Below is a small trained network, with its code and all its weights. Each question gives an input and a target symbol and asks what happens when units are switched off, that is, made to give their printed mean instead of their output.

import numpy as np


def w(rows, s, z=0):
    codes = np.array(rows[::2]) - 128.0
    scale = np.full(codes.shape[1], s)
    scale[-1] = z or s
    return codes * scale


def norm(h):
    return h / np.sqrt((h * h).mean(-1, keepdims=True) + 1e-5)


def f(y):
    return np.maximum(y, 0)


def softmax(a):
    e = np.exp(a - a.max(-1, keepdims=True))
    return e / e.sum(-1, keepdims=True)


def log_softmax(a):
    a = a - a.max(-1, keepdims=True)
    return a - np.log(np.exp(a).sum(-1, keepdims=True))


def net(x, mask):
    ids = ['αβγδεζηθμπστψω'.index(c) for c in x.split()]
    T = len(ids)
    res = E[ids] + P[:T]
    u = 0
    for l in range(3):
        q, k, v = (norm(res) @ M[l].T for M in (Q, K, V))
        z = softmax(np.where(np.tri(T) > 0, q @ k.T / 4**0.5, -1e9)) @ v
        res = res + np.where(mask[u], z, O[l][:, -1]) @ O[l][:, :-1]
        u += 1
        y = f(norm(res) @ A[l][:, :-1].T + A[l][:, -1])
        res = res + np.where(mask[u : u + 4], y, B[l][:, -1]) @ B[l][:, :-1]
        u += 4
    return log_softmax(norm(res)[-1] @ U[:, :-1].T + U[:, -1])


Q, K, V, O, A, B = {}, {}, {}, {}, {}, {}
E = w([
[101,232,199,172,51,142,177,94,161,169,131,155],'α',
[67,125,159,164,111,128,118,70,102,184,74,143],'β',
[135,141,157,196,22,108,102,73,129,72,143,112],'γ',
[2,156,112,61,74,27,110,128,145,112,142,169],'δ',
[66,140,123,219,190,85,140,135,142,70,110,138],'ε',
[175,89,150,163,67,41,140,140,204,150,101,49],'ζ',
[209,191,128,171,136,175,184,85,161,89,200,153],'η',
[177,163,87,164,111,55,144,147,50,81,156,209],'θ',
[173,144,119,84,169,65,132,178,140,71,94,94],'μ',
[176,142,63,226,161,78,133,76,130,176,121,159],'π',
[130,176,136,158,101,29,112,119,60,153,80,148],'σ',
[153,112,163,208,89,123,72,172,137,208,149,184],'τ',
[146,133,155,99,178,39,222,83,81,124,116,131],'ψ',
[160,159,221,137,85,127,128,100,127,122,83,157],'ω',
],0.016)
P = w([
[47,14,2,101,164,238,195,174,138,119,139,124],'0',
[141,145,226,107,73,131,96,72,77,124,86,121],'1',
[173,145,203,105,127,104,122,119,104,110,94,108],'2',
[170,136,200,125,141,118,129,119,134,121,123,126],'3',
[156,123,185,119,135,97,133,117,127,127,123,125],'4',
[138,112,176,115,125,97,150,117,120,123,120,143],'5',
[142,100,185,143,157,91,156,126,145,133,143,146],'6',
[148,103,160,147,170,87,168,143,171,136,157,143],'7',
[131,94,142,157,173,80,180,146,187,137,168,152],'8',
[135,84,177,165,181,89,175,139,185,148,169,155],'9',
],0.006)
Q[0] = w([
[167,137,156,147,82,100,170,91,153,155,165,111],'0.h1',
[123,92,145,179,148,90,123,124,127,97,126,185],'0.h1',
[23,174,127,151,134,67,224,102,173,109,156,254],'0.h1',
[114,157,184,93,108,99,121,194,69,127,102,157],'0.h1',
],0.0068)
K[0] = w([
[178,69,2,95,94,113,154,74,208,98,225,202],'0.h1',
[100,52,117,179,95,158,156,99,129,130,93,132],'0.h1',
[67,45,22,94,76,235,202,176,105,52,82,137],'0.h1',
[112,132,159,133,82,124,179,89,149,60,118,144],'0.h1',
],0.0047)
V[0] = w([
[136,93,148,127,84,156,81,127,94,29,81,128],'0.h1',
[130,124,126,153,85,73,165,2,171,89,153,173],'0.h1',
[107,164,109,144,131,148,143,147,96,150,142,51],'0.h1',
[155,107,96,122,121,143,114,120,134,134,202,146],'0.h1',
],0.0069)
O[0] = w([
[211,52,142,159,134,133,98,109,253,116,161,126,110],'0.h1',
[188,116,123,150,141,83,126,101,146,120,158,35,255],'0.h1',
[60,2,127,202,124,146,169,185,126,77,185,87,98],'0.h1',
[103,53,173,142,105,75,124,216,31,156,167,142,88],'0.h1',
],0.0077,0.0056)
A[0] = w([
[139,126,188,150,186,121,169,127,213,97,250,153,174],'0.n1',
[77,58,153,148,154,181,46,126,127,229,81,100,248],'0.n2',
[253,208,19,177,101,238,142,81,65,182,240,130,225],'0.n3',
[106,67,116,184,22,159,57,113,151,253,40,117,115],'0.n4',
],0.004,0.0013)
B[0] = w([
[128,107,203,62,109,137,141,80,85,59,77,95,252],'0.n1',
[5,96,140,48,164,86,107,26,233,124,137,139,168],'0.n2',
[78,136,190,68,203,91,99,191,111,139,199,198,253],'0.n3',
[207,143,166,182,255,123,203,128,170,88,165,192,232],'0.n4',
],0.0075,0.0025)
Q[1] = w([
[82,110,127,152,85,241,88,131,135,221,60,130],'1.h1',
[229,100,44,109,100,183,98,134,104,157,76,133],'1.h1',
[65,113,86,80,177,86,139,33,157,98,204,169],'1.h1',
[161,109,79,147,175,227,130,225,4,119,102,110],'1.h1',
],0.0047)
K[1] = w([
[173,206,208,149,107,85,120,95,137,128,80,49],'1.h1',
[192,213,221,102,101,2,88,67,161,118,98,169],'1.h1',
[152,67,37,144,72,171,186,126,139,78,74,110],'1.h1',
[124,163,165,170,56,28,73,108,136,66,130,93],'1.h1',
],0.0052)
V[1] = w([
[190,129,88,70,143,127,227,173,89,86,132,39],'1.h1',
[81,103,234,42,152,179,111,118,195,216,83,135],'1.h1',
[108,109,171,87,121,167,184,254,165,78,168,172],'1.h1',
[139,75,91,65,161,205,156,119,134,118,147,101],'1.h1',
],0.004)
O[1] = w([
[110,160,134,41,61,171,146,135,48,51,119,119,70],'1.h1',
[78,140,109,71,184,125,76,76,119,113,176,67,16],'1.h1',
[118,81,255,172,175,190,84,210,129,149,153,108,120],'1.h1',
[128,52,76,105,188,136,169,48,21,140,97,90,4],'1.h1',
],0.0081,0.0013)
A[1] = w([
[238,80,111,252,133,51,48,117,108,214,101,18,206],'1.n1',
[174,84,90,171,96,58,51,166,104,31,132,156,42],'1.n2',
[138,136,199,10,132,103,106,204,158,125,149,47,253],'1.n3',
[131,57,67,88,113,99,104,158,92,43,216,211,221],'1.n4',
],0.004,0.00035)
B[1] = w([
[114,102,67,93,114,170,16,112,20,103,151,200,254],'1.n1',
[158,45,179,221,152,101,163,201,197,73,171,85,184],'1.n2',
[94,121,39,86,86,159,74,112,106,157,210,237,210],'1.n3',
[90,116,254,56,181,148,76,127,127,171,80,28,172],'1.n4',
],0.0072,0.0046)
Q[2] = w([
[107,132,157,107,116,66,166,129,128,88,177,150],'2.h1',
[137,131,173,119,205,96,175,114,139,112,179,127],'2.h1',
[136,142,85,99,122,253,127,146,98,159,71,74],'2.h1',
[197,126,122,159,57,106,114,117,149,90,106,96],'2.h1',
],0.0079)
K[2] = w([
[1,128,116,131,112,144,163,197,115,180,186,125],'2.h1',
[90,62,68,139,152,185,161,191,103,215,177,116],'2.h1',
[201,184,167,120,64,119,51,92,117,107,109,183],'2.h1',
[143,124,128,144,129,68,179,113,162,113,211,196],'2.h1',
],0.0062)
V[2] = w([
[93,117,154,236,84,150,157,42,180,57,141,167],'2.h1',
[170,125,150,170,215,143,120,77,21,196,65,125],'2.h1',
[47,217,253,150,152,76,168,58,121,79,183,122],'2.h1',
[228,199,140,96,108,193,190,93,154,170,220,161],'2.h1',
],0.0045)
O[2] = w([
[95,181,190,239,102,166,183,194,148,108,211,76,174],'2.h1',
[178,105,125,215,199,150,164,101,46,64,135,194,27],'2.h1',
[255,161,139,156,164,194,65,145,125,146,23,17,251],'2.h1',
[187,154,209,112,210,71,218,63,145,255,213,115,2],'2.h1',
],0.0068,0.0036)
A[2] = w([
[130,171,220,51,187,93,196,125,75,122,174,115,162],'2.n1',
[119,107,87,143,68,123,253,123,57,102,116,243,189],'2.n2',
[93,106,105,228,122,79,92,32,129,47,114,88,249],'2.n3',
[111,110,100,122,68,239,204,30,166,49,137,153,117],'2.n4',
],0.004,0.0016)
B[2] = w([
[60,30,81,124,97,121,207,147,51,125,31,85,175],'2.n1',
[243,191,106,165,78,123,29,102,134,246,164,146,164],'2.n2',
[57,147,10,133,157,209,178,128,158,115,170,152,254],'2.n3',
[123,108,133,162,112,142,178,2,61,215,120,70,148],'2.n4',
],0.007,0.0047)
U = w([
[189,187,211,146,98,187,105,98,114,208,88,25,122],'α',
[90,134,92,190,216,155,141,56,138,78,95,72,200],'β',
[189,18,103,164,55,153,99,81,154,115,202,77,104],'γ',
[122,147,104,59,108,111,20,136,174,92,40,120,233],'δ',
[113,165,108,202,99,253,115,147,132,18,142,90,102],'ε',
[23,130,107,73,49,68,123,108,126,145,169,126,152],'ζ',
[173,81,200,87,151,122,115,198,21,108,166,80,160],'η',
[182,59,218,162,140,79,107,225,152,143,78,199,88],'θ',
[143,85,155,39,156,254,146,110,54,93,155,187,98],'μ',
[176,181,54,182,120,93,107,120,60,149,110,224,96],'π',
[153,253,145,186,82,102,226,185,171,196,141,105,109],'σ',
[136,141,121,152,227,143,64,170,133,200,186,217,129],'τ',
[177,86,76,99,103,79,214,65,19,132,25,44,6],'ψ',
[146,129,125,104,207,114,164,3,175,177,136,114,75],'ω',
],0.0079,0.0023)

Each question gives the input, a string of symbols that net reads in full, and the target symbol t.
The units are the heads (4 rows each of Q, K, V and O) and the neurons (one row each of A and B). Each row of codes is followed by its name. A weight is (code - 128) times the scale printed after its matrix; where a second scale follows, it is the last column's (O, A, B and U).
mask holds one flag per unit, layer by layer, with each layer's heads first. A switched-off unit (its flag False) gives its mean, the last column of its rows in O or B, instead of its output. The means were averaged over made-up inputs and are rounded, as every weight is.
A unit's drop is (log p(t) with every unit on - log p(t) with that unit switched off) / (log p(t) with every unit on - log p(t) with every unit switched off).
The circuit of an input: a set's keep is (log p(t) with only the set's units on - log p(t) with every unit switched off) / (log p(t) with every unit on - log p(t) with every unit switched off). Starting from the 12 units with the biggest drops (on a tie, the unit counted first), units are removed one at a time, each time the one whose removal leaves the highest keep (on an exact tie, the one counted first), for as long as the keep stays at least 0.8.
circuit, biggest first: the units of the circuit, biggest drop first
unit that matters most: the unit with the biggest drop
top k neurons: the k neurons with the biggest drops, biggest first
top k neurons in layer l: the k neurons of layer l with the biggest drops, biggest first
drop of u: that unit's drop, to one decimal
input σ δ β μ δ δ ε δ β, target ω: top 2 neurons	[0.n2, 0.n4]
input δ σ μ π, target δ: circuit, biggest first	[2.h1, 0.n3]
input π ζ σ σ ζ δ ζ ζ β, target π: circuit, biggest first	[1.h1]
input δ σ δ θ, target θ: circuit, biggest first	[1.n2, 0.n3, 1.n1]
input ζ ζ δ μ σ σ, target ζ: top 3 neurons	[1.n3, 1.n2, 0.n4]
input ζ γ ε τ σ ψ σ η, target ζ: circuit, biggest first	[2.h1, 0.h1]
input ζ δ δ ζ α, target ζ: circuit, biggest first	[2.h1, 0.h1]
input τ ε γ τ ζ ζ, target τ: top 2 neurons	[1.n1, 0.n4]
input ζ ω ψ δ γ π ζ, target ζ: circuit, biggest first	[2.h1, 1.n3]
input θ ε ψ δ θ τ σ δ σ, target θ: top 2 neurons in layer 1	[1.n2, 1.n3]
input θ δ ω τ ζ θ ζ ζ, target θ: circuit, biggest first	[1.h1, 0.h1]
input π ζ δ, target π: circuit, biggest first	[2.h1, 0.h1, 2.n2]
input α γ δ σ ζ θ σ δ α, target α: circuit, biggest first	[2.h1, 0.n1]
input δ π ω ε, target δ: circuit, biggest first	[2.h1]
input μ δ ζ σ ψ ε θ β ζ θ, target η: circuit, biggest first	[1.h1, 1.n4]
input ζ δ α μ τ ζ ζ ψ σ ω, target ζ: circuit, biggest first	[2.h1, 0.h1]
input ε ζ ε ζ ε ζ δ, target ε: circuit, biggest first	[2.h1, 1.h1]
input β ζ σ π θ, target η: circuit, biggest first	[0.n3, 1.n4]
input η β σ δ π, target τ: top 2 neurons	[0.n3, 0.n1]
input ω δ δ β, target ω: unit that matters most	0.h1
input β μ ζ, target β: top 2 neurons in layer 2	[2.n3, 2.n2]
input σ π σ δ ζ ζ, target σ: top 2 neurons	[0.n4, 0.n1]
input σ ζ σ δ π δ ζ, target σ: top 3 neurons	[0.n4, 0.n1, 0.n3]
input ε ζ δ γ δ ζ σ β ζ, target ε: top 2 neurons	[2.n3, 0.n4]
input δ ζ σ ζ σ η, target μ: top 2 neurons in layer 0	[0.n3, 0.n1]
input δ σ ε γ θ δ ζ δ ω, target δ: top 2 neurons in layer 0	[0.n4, 0.n1]
input σ α δ, target σ: unit that matters most	1.h1
input γ η ζ, target γ: drop of 2.n2	0.0
